Here is a tiny trained network, its code and every weight. The questions are about switching its units off for an input and a target symbol, where a switched-off unit gives its printed mean instead of its output.

import numpy as np


def w(rows, s, z=0):
    codes = np.array(rows[::2]) - 128.0
    scale = np.full(codes.shape[1], s)
    scale[-1] = z or s
    return codes * scale


def f(y):
    return np.maximum(y, 0)


def softmax(a):
    e = np.exp(a - a.max(-1, keepdims=True))
    return e / e.sum(-1, keepdims=True)


def log_softmax(a):
    a = a - a.max(-1, keepdims=True)
    return a - np.log(np.exp(a).sum(-1, keepdims=True))


def net(x, mask):
    ids = ['ΛΠΣΦεημτψω'.index(c) for c in x.split()]
    T = len(ids)
    res = E[ids] + P[:T]
    u = 0
    for l in range(2):
        q, k, v = (res @ M[l].T for M in (Q, K, V))
        z = softmax(np.where(np.tri(T) > 0, q @ k.T / 3**0.5, -1e9)) @ v
        res = res + np.where(mask[u], z, O[l][:, -1]) @ O[l][:, :-1]
        u += 1
        y = f(res @ A[l][:, :-1].T + A[l][:, -1])
        res = res + np.where(mask[u : u + 16], y, B[l][:, -1]) @ B[l][:, :-1]
        u += 16
    return log_softmax(res[-1] @ U[:, :-1].T + U[:, -1])


Q, K, V, O, A, B = {}, {}, {}, {}, {}, {}
E = w([
[130,135,191,99],'Λ',
[110,138,92,135],'Π',
[116,95,157,143],'Σ',
[115,168,121,131],'Φ',
[107,77,139,87],'ε',
[117,136,62,112],'η',
[102,162,84,181],'μ',
[123,83,202,174],'τ',
[114,136,203,73],'ψ',
[96,59,132,2],'ω',
],0.02)
P = w([
[53,149,12,81],'0',
[103,148,170,39],'1',
[242,136,123,104],'2',
[100,175,114,150],'3',
[92,111,162,87],'4',
[249,163,150,127],'5',
[103,184,124,149],'6',
[94,111,166,95],'7',
[254,167,145,122],'8',
[105,187,132,147],'9',
[95,105,171,95],'10',
[250,144,122,109],'11',
],0.0093)
Q[0] = w([
[128,117,91,253],'0.h1',
[203,10,108,123],'0.h1',
[59,45,84,218],'0.h1',
],0.0071)
K[0] = w([
[245,243,151,141],'0.h1',
[1,187,163,131],'0.h1',
[210,214,208,59],'0.h1',
],0.0068)
V[0] = w([
[175,213,190,83],'0.h1',
[255,151,122,87],'0.h1',
[49,186,153,112],'0.h1',
],0.0078)
O[0] = w([
[166,95,96,131,77],'0.h1',
[92,2,49,89,64],'0.h1',
[165,214,224,140,254],'0.h1',
],0.0081,0.0019)
A[0] = w([
[50,59,195,129,73],'0.n1',
[176,155,87,78,173],'0.n2',
[216,87,180,102,197],'0.n3',
[176,139,148,179,76],'0.n4',
[144,52,123,181,79],'0.n5',
[83,156,66,93,93],'0.n6',
[205,167,82,250,75],'0.n7',
[74,104,197,102,77],'0.n8',
[146,182,70,215,184],'0.n9',
[109,184,105,177,128],'0.n10',
[189,144,167,185,179],'0.n11',
[1,153,132,198,94],'0.n12',
[141,71,157,136,137],'0.n13',
[199,159,145,50,225],'0.n14',
[154,171,132,171,194],'0.n15',
[100,147,68,76,2],'0.n16',
],0.01,0.0042)
B[0] = w([
[158,48,194,100,168],'0.n1',
[175,127,112,123,215],'0.n2',
[148,202,34,144,203],'0.n3',
[153,120,106,161,145],'0.n4',
[86,181,117,130,139],'0.n5',
[80,165,192,78,192],'0.n6',
[4,102,68,105,171],'0.n7',
[100,89,161,199,177],'0.n8',
[207,135,102,196,213],'0.n9',
[146,135,176,64,176],'0.n10',
[101,55,96,83,187],'0.n11',
[142,115,135,21,174],'0.n12',
[137,150,88,148,150],'0.n13',
[103,54,62,165,254],'0.n14',
[157,131,109,76,191],'0.n15',
[76,84,226,136,157],'0.n16',
],0.014,0.0066)
Q[1] = w([
[61,179,255,105],'1.h1',
[68,134,85,34],'1.h1',
[253,11,117,146],'1.h1',
],0.0065)
K[1] = w([
[156,134,65,254],'1.h1',
[59,169,68,127],'1.h1',
[113,153,215,181],'1.h1',
],0.0087)
V[1] = w([
[189,17,13,234],'1.h1',
[255,97,229,139],'1.h1',
[26,30,201,142],'1.h1',
],0.0074)
O[1] = w([
[80,119,13,164,1],'1.h1',
[173,114,147,216,46],'1.h1',
[72,2,95,131,109],'1.h1',
],0.0094,0.0052)
A[1] = w([
[38,172,211,181,104],'1.n1',
[78,150,121,39,153],'1.n2',
[157,208,125,139,166],'1.n3',
[126,96,118,166,189],'1.n4',
[52,136,175,100,218],'1.n5',
[3,240,137,97,123],'1.n6',
[150,237,46,128,83],'1.n7',
[110,88,129,179,72],'1.n8',
[151,147,79,179,47],'1.n9',
[160,212,119,117,58],'1.n10',
[135,100,80,131,30],'1.n11',
[105,82,69,60,126],'1.n12',
[183,79,119,128,152],'1.n13',
[196,183,100,82,222],'1.n14',
[166,176,66,175,255],'1.n15',
[85,161,177,103,178],'1.n16',
],0.011,0.0041)
B[1] = w([
[127,107,66,182,139],'1.n1',
[178,123,132,158,222],'1.n2',
[132,141,73,144,187],'1.n3',
[155,164,104,139,165],'1.n4',
[114,173,70,107,179],'1.n5',
[198,4,154,122,235],'1.n6',
[86,226,169,86,242],'1.n7',
[156,81,149,109,162],'1.n8',
[82,105,151,94,148],'1.n9',
[173,187,101,90,191],'1.n10',
[131,126,172,81,164],'1.n11',
[87,167,159,165,237],'1.n12',
[120,172,130,99,194],'1.n13',
[95,61,155,186,250],'1.n14',
[135,92,41,151,197],'1.n15',
[83,151,112,110,167],'1.n16',
],0.02,0.015)
U = w([
[167,217,147,118,83],'Λ',
[131,197,161,88,140],'Π',
[209,141,115,241,178],'Σ',
[87,158,93,125,44],'Φ',
[130,164,50,189,22],'ε',
[149,65,20,13,254],'η',
[202,98,236,149,98],'μ',
[90,159,64,96,2],'τ',
[110,132,163,2,158],'ψ',
[109,40,70,254,180],'ω',
],0.0079,0.0023)

Each question gives the input, a string of symbols that net reads in full, and the target symbol t.
The units are the heads (3 rows each of Q, K, V and O) and the neurons (one row each of A and B). Each row of codes is followed by its name. A weight is (code - 128) times the scale printed after its matrix; where a second scale follows, it is the last column's (O, A, B and U).
mask holds one flag per unit, layer by layer, with each layer's heads first. A switched-off unit (its flag False) gives its mean, the last column of its rows in O or B, instead of its output. The means were averaged over made-up inputs and are rounded, as every weight is.
A unit's drop is (log p(t) with every unit on - log p(t) with that unit switched off) / (log p(t) with every unit on - log p(t) with every unit switched off).
The circuit of an input: a set's keep is (log p(t) with only the set's units on - log p(t) with every unit switched off) / (log p(t) with every unit on - log p(t) with every unit switched off). Starting from the 12 units with the biggest drops (on a tie, the unit counted first), units are removed one at a time, each time the one whose removal leaves the highest keep (on an exact tie, the one counted first), for as long as the keep stays at least 0.8.
circuit, biggest first: the units of the circuit, biggest drop first
k most important neurons: the k neurons with the biggest drops, biggest first
top k neurons in layer l: the k neurons of layer l with the biggest drops, biggest first
input ω τ η η, target η: circuit, biggest first	(1.h1)
input Π Π η η Π, target η: 4 most important neurons	(1.n6, 1.n15, 1.n7, 0.n14)
input Σ η η η, target η: circuit, biggest first	(1.n6, 1.h1)
input τ Π ψ ε Π η Σ η ε Π Π Φ, target η: 4 most important neurons	(1.n7, 0.n12, 1.n14, 0.n6)
input Φ η η ω η η η Π η, target ε: circuit, biggest first	(1.n6, 0.n9, 1.n15)
input ψ Π η Π Π η, target τ: top 4 neurons in layer 1	(1.n6, 1.n15, 1.n7, 1.n2)
input μ Π η η Σ η η η Π, target Λ: 3 most important neurons	(0.n10, 0.n12, 1.n10)
input ψ Π η Π η ε, target τ: circuit, biggest first	(0.n3, 1.n6, 1.n2)
input η ω μ, target μ: 2 most important neurons	(0.n6, 0.n9)
input τ η η ε ε Π, target η: circuit, biggest first	(1.h1, 1.n14)
input Π η Π, target Σ: 3 most important neurons	(0.n9, 1.n14, 1.n7)
input τ Σ μ ψ η, target ω: 2 most important neurons	(1.n6, 0.n3)
input μ Λ η Φ Φ, target η: circuit, biggest first	(1.n6, 1.h1)
input τ η τ, target η: top 2 neurons in layer 0	(0.n3, 0.n6)
input τ ψ Π η η Σ, target η: top 2 neurons in layer 1	(1.n14, 1.n7)
input μ η η, target Λ: circuit, biggest first	(1.h1, 0.h1, 1.n10, 0.n12)
input ε η Σ Π η ψ τ η η, target Π: top 3 neurons in layer 0	(0.n9, 0.n3, 0.n14)
input ε Π Λ Φ ψ ψ Π ω τ τ η η, target Π: circuit, biggest first	(1.n6, 1.h1, 0.n9, 1.n15)
input Σ Φ Π η η ε ε Φ Π η ψ η, target ω: top 3 neurons in layer 1	(1.n7, 1.n10, 1.n14)
input μ ψ Π ψ ε η ε Π Π Φ μ η, target Λ: top 3 neurons in layer 0	(0.n12, 0.n10, 0.n9)
input Π η Φ Π Λ Φ Λ Φ η ψ ε ε, target Σ: 2 most important neurons	(1.n14, 0.n6)
input η η Φ, target μ: top 3 neurons in layer 1	(1.n7, 1.n15, 1.n14)
input ψ τ Π μ Φ ε η η η η η Π, target τ: 2 most important neurons	(0.n9, 1.n6)
input Π τ η η Π τ ψ, target ω: 3 most important neurons	(1.n7, 0.n2, 1.n10)
input Π Π Φ ε Φ Π ψ η Π, target Σ: 4 most important neurons	(0.n9, 0.n6, 1.n14, 0.n10)
input Φ η Π η τ τ, target ε: circuit, biggest first	(0.n3, 1.n6)
input η η ψ Φ Π Λ Π Π Π, target μ: 2 most important neurons	(0.n6, 0.n16)
input η Λ η, target μ: 3 most important neurons	(0.n6, 0.n16, 1.n7)
